Below is a small trained network, with its code and all its weights. Each question gives an input and a target symbol and asks what happens when units are switched off, that is, made to give their printed mean instead of their output.

import numpy as np


def w(rows, s, z=0):
    codes = np.array(rows[::2]) - 128.0
    scale = np.full(codes.shape[1], s)
    scale[-1] = z or s
    return codes * scale


def norm(h):
    return h / np.sqrt((h * h).mean(-1, keepdims=True) + 1e-5)


def f(y):
    return np.maximum(y, 0)


def softmax(a):
    e = np.exp(a - a.max(-1, keepdims=True))
    return e / e.sum(-1, keepdims=True)


def log_softmax(a):
    a = a - a.max(-1, keepdims=True)
    return a - np.log(np.exp(a).sum(-1, keepdims=True))


def net(x, mask):
    ids = ['αδεθλμξψω'.index(c) for c in x.split()]
    T = len(ids)
    res = E[ids] + P[:T]
    u = 0
    for l in range(2):
        r = norm(res)
        for j in range(2):
            rows = slice(2 * j, 2 * j + 2)
            q, k, v = (r @ M[l][rows].T for M in (Q, K, V))
            z = softmax(np.where(np.tri(T) > 0, q @ k.T / 2**0.5, -1e9)) @ v
            o = O[l][rows]
            res = res + np.where(mask[u + j], z, o[:, -1]) @ o[:, :-1]
        u += 2
        y = f(norm(res) @ A[l][:, :-1].T + A[l][:, -1])
        res = res + np.where(mask[u : u + 4], y, B[l][:, -1]) @ B[l][:, :-1]
        u += 4
    return log_softmax(norm(res)[-1] @ U[:, :-1].T + U[:, -1])


Q, K, V, O, A, B = {}, {}, {}, {}, {}, {}
E = w([
[131,146,71,147,151,153,158,167],'α',
[115,184,113,76,120,105,131,184],'δ',
[169,130,119,141,111,152,121,152],'ε',
[118,127,120,131,99,115,163,149],'θ',
[108,67,125,121,106,96,88,93],'λ',
[87,188,77,108,162,125,105,107],'μ',
[107,113,108,168,124,149,98,128],'ξ',
[94,214,110,144,98,68,97,119],'ψ',
[198,106,80,147,4,102,143,68],'ω',
],0.025)
P = w([
[144,127,208,121,189,142,177,68],'0',
[143,130,109,202,185,92,91,165],'1',
[76,254,66,142,38,253,113,74],'2',
[116,119,104,191,164,73,103,181],'3',
[68,245,87,126,37,231,108,78],'4',
[115,107,101,180,153,72,112,182],'5',
[81,254,83,126,38,240,106,73],'6',
[115,98,98,175,150,73,112,177],'7',
[86,217,97,111,32,217,124,51],'8',
[116,96,96,168,146,80,121,172],'9',
],0.015)
Q[0] = w([
[47,92,67,102,122,121,192,98],'L0H0',
[107,108,191,197,208,83,105,204],'L0H0',
[133,86,156,149,196,135,98,233],'L0H1',
[11,118,142,118,175,150,155,167],'L0H1',
],0.012)
K[0] = w([
[90,116,107,113,146,77,161,42],'L0H0',
[106,102,2,151,64,129,77,177],'L0H0',
[113,102,96,193,149,120,122,210],'L0H1',
[60,141,149,84,188,127,187,124],'L0H1',
],0.014)
V[0] = w([
[159,114,83,66,51,147,4,255],'L0H0',
[154,118,246,13,131,76,160,176],'L0H0',
[204,93,90,101,71,125,118,94],'L0H1',
[101,112,56,92,154,103,125,189],'L0H1',
],0.0081)
O[0] = w([
[158,212,183,63,195,207,2,131,2],'L0H0',
[226,150,78,163,146,95,68,21,80],'L0H0',
[73,153,123,169,63,44,135,163,139],'L0H1',
[176,69,59,122,71,189,223,103,134],'L0H1',
],0.0086,0.0066)
A[0] = w([
[123,117,203,203,78,200,88,196,42],'L0N0',
[140,143,253,109,50,177,133,77,253],'L0N1',
[78,106,90,156,189,200,89,167,83],'L0N2',
[155,179,123,121,121,154,13,96,116],'L0N3',
],0.013,0.0075)
B[0] = w([
[218,96,59,181,117,194,191,31,199],'L0N0',
[129,160,95,164,246,253,84,167,186],'L0N1',
[66,125,28,84,146,88,127,117,254],'L0N2',
[168,127,97,201,135,218,126,161,165],'L0N3',
],0.013,0.0066)
Q[1] = w([
[197,56,90,85,154,89,114,253],'L1H0',
[141,109,86,147,51,153,138,57],'L1H0',
[131,169,126,198,4,102,127,50],'L1H1',
[110,170,136,175,105,221,166,146],'L1H1',
],0.016)
K[1] = w([
[130,94,9,73,85,195,97,189],'L1H0',
[140,80,101,119,212,167,170,86],'L1H0',
[182,122,239,156,138,66,147,63],'L1H1',
[186,138,160,154,154,190,216,144],'L1H1',
],0.015)
V[1] = w([
[111,84,166,199,192,77,98,251],'L1H0',
[153,40,165,75,204,158,164,102],'L1H0',
[144,183,158,103,182,168,168,174],'L1H1',
[36,162,164,105,147,113,86,73],'L1H1',
],0.015)
O[1] = w([
[112,150,132,35,201,105,147,216,162],'L1H0',
[229,6,157,100,190,182,182,96,187],'L1H0',
[150,202,137,145,140,190,188,110,1],'L1H1',
[100,105,19,100,199,167,128,74,38],'L1H1',
],0.015,0.0067)
A[1] = w([
[189,220,176,38,153,166,102,158,52],'L1N0',
[153,111,218,153,121,144,165,170,45],'L1N1',
[159,55,106,59,161,148,4,114,86],'L1N2',
[136,112,198,153,143,125,108,98,12],'L1N3',
],0.022,0.011)
B[1] = w([
[134,90,157,5,23,133,87,103,167],'L1N0',
[84,208,129,164,78,124,168,92,180],'L1N1',
[62,88,242,156,145,132,101,110,255],'L1N2',
[196,158,97,149,119,117,108,136,129],'L1N3',
],0.021,0.012)
U = w([
[59,154,178,143,46,164,219,87,8],'α',
[253,155,136,165,176,164,68,141,254],'δ',
[159,107,135,40,59,161,104,103,128],'ε',
[217,64,90,152,92,18,107,144,147],'θ',
[81,66,197,151,133,177,85,135,135],'λ',
[109,40,70,111,84,200,181,20,16],'μ',
[135,74,111,124,138,148,187,232,112],'ξ',
[77,156,51,104,155,149,110,29,108],'ψ',
[150,171,144,167,115,94,41,232,155],'ω',
],0.0078,0.0059)

Each question gives the input, a string of symbols that net reads in full, and the target symbol t.
The units are the heads (2 rows each of Q, K, V and O) and the neurons (one row each of A and B). Each row of codes is followed by its name. A weight is (code - 128) times the scale printed after its matrix; where a second scale follows, it is the last column's (O, A, B and U).
mask holds one flag per unit, layer by layer, with each layer's heads first. A switched-off unit (its flag False) gives its mean, the last column of its rows in O or B, instead of its output. The means were averaged over made-up inputs and are rounded, as every weight is.
A unit's drop is (log p(t) with every unit on - log p(t) with that unit switched off) / (log p(t) with every unit on - log p(t) with every unit switched off).
The circuit of an input: a set's keep is (log p(t) with only the set's units on - log p(t) with every unit switched off) / (log p(t) with every unit on - log p(t) with every unit switched off). Starting from all 12 units, units are removed one at a time, each time the one whose removal leaves the highest keep (on an exact tie, the one counted first), for as long as the keep stays at least 0.8.
units of the circuit, in order: the units of the circuit, biggest drop first
most important unit: the unit with the biggest drop
top k neurons: the k neurons with the biggest drops, biggest first
k most important neurons of layer l: the k neurons of layer l with the biggest drops, biggest first
heads that matter: for each layer, one digit per head in row order, 1 if its drop is at least 0.15 and else 0, layers parted by /
input ε θ α λ ψ, target ε: heads that matter => 01 / 10
input ψ α ψ θ μ ω μ θ α, target ψ: top neuron => [L0N0]
input λ λ λ λ α ω α ω δ, target λ: units of the circuit, in order => [L1H1; L1N2; L0H1]
input ε λ θ, target ε: units of the circuit, in order => [L1H0; L0H1; L1N0]
input α ψ α ε ε θ, target α: top 2 neurons => [L1N1; L0N0]
input μ α ε ψ ω θ ξ λ λ θ, target α: units of the circuit, in order => [L1H1; L1N1; L0H0]
input δ ψ ω ξ μ, target δ: heads that matter => 10 / 00
input ε ε θ θ δ ε λ ε λ, target ε: units of the circuit, in order => [L1H0; L0H1; L1H1; L1N0]
input λ α α α ψ, target λ: units of the circuit, in order => [L1N2; L1H0; L0H1]
input ψ θ λ λ α λ λ α λ, target ψ: top 3 neurons => [L0N0; L1N2; L0N1]
input δ θ α δ λ λ α, target δ: units of the circuit, in order => [L0H0; L0N3]
input θ λ ψ α θ α δ α α, target θ: units of the circuit, in order => [L0H0; L1H1]
input ξ δ ε ω ψ δ ε, target ξ: top 2 neurons => [L0N0; L1N2]
input ψ ε λ, target ψ: units of the circuit, in order => [L1H1; L0H1]
input ξ α μ α θ, target ξ: units of the circuit, in order => [L0H0; L0H1; L1H0; L1N2]
input ξ λ ε ε, target δ: units of the circuit, in order => [L0H0; L1H1; L1N2]
input ω ε ω ε λ ξ λ ψ λ δ, target ε: units of the circuit, in order => [L0H0; L1N0; L1H1]
input ε ξ α, target ε: units of the circuit, in order => [L1H0; L0H1; L1N0]
input θ α λ ε μ ω α ψ λ, target θ: most important unit => L0H0
input λ λ μ ξ λ ψ α ξ δ, target λ: units of the circuit, in order => [L1H1; L1N2]
input ξ μ λ ε α δ ε, target ξ: top 2 neurons => [L0N2; L0N0]
input ψ λ λ ω λ ξ δ ψ, target ω: heads that matter => 00 / 10
input ξ ξ λ μ μ, target ξ: heads that matter => 10 / 10
input ω μ μ ε α λ θ λ ε, target ω: heads that matter => 01 / 10
input ω ε λ α θ ξ ε, target ω: top 2 neurons => [L0N1; L0N2]
input μ α ξ δ α ε λ, target μ: most important neuron of layer 1 => [L1N2]
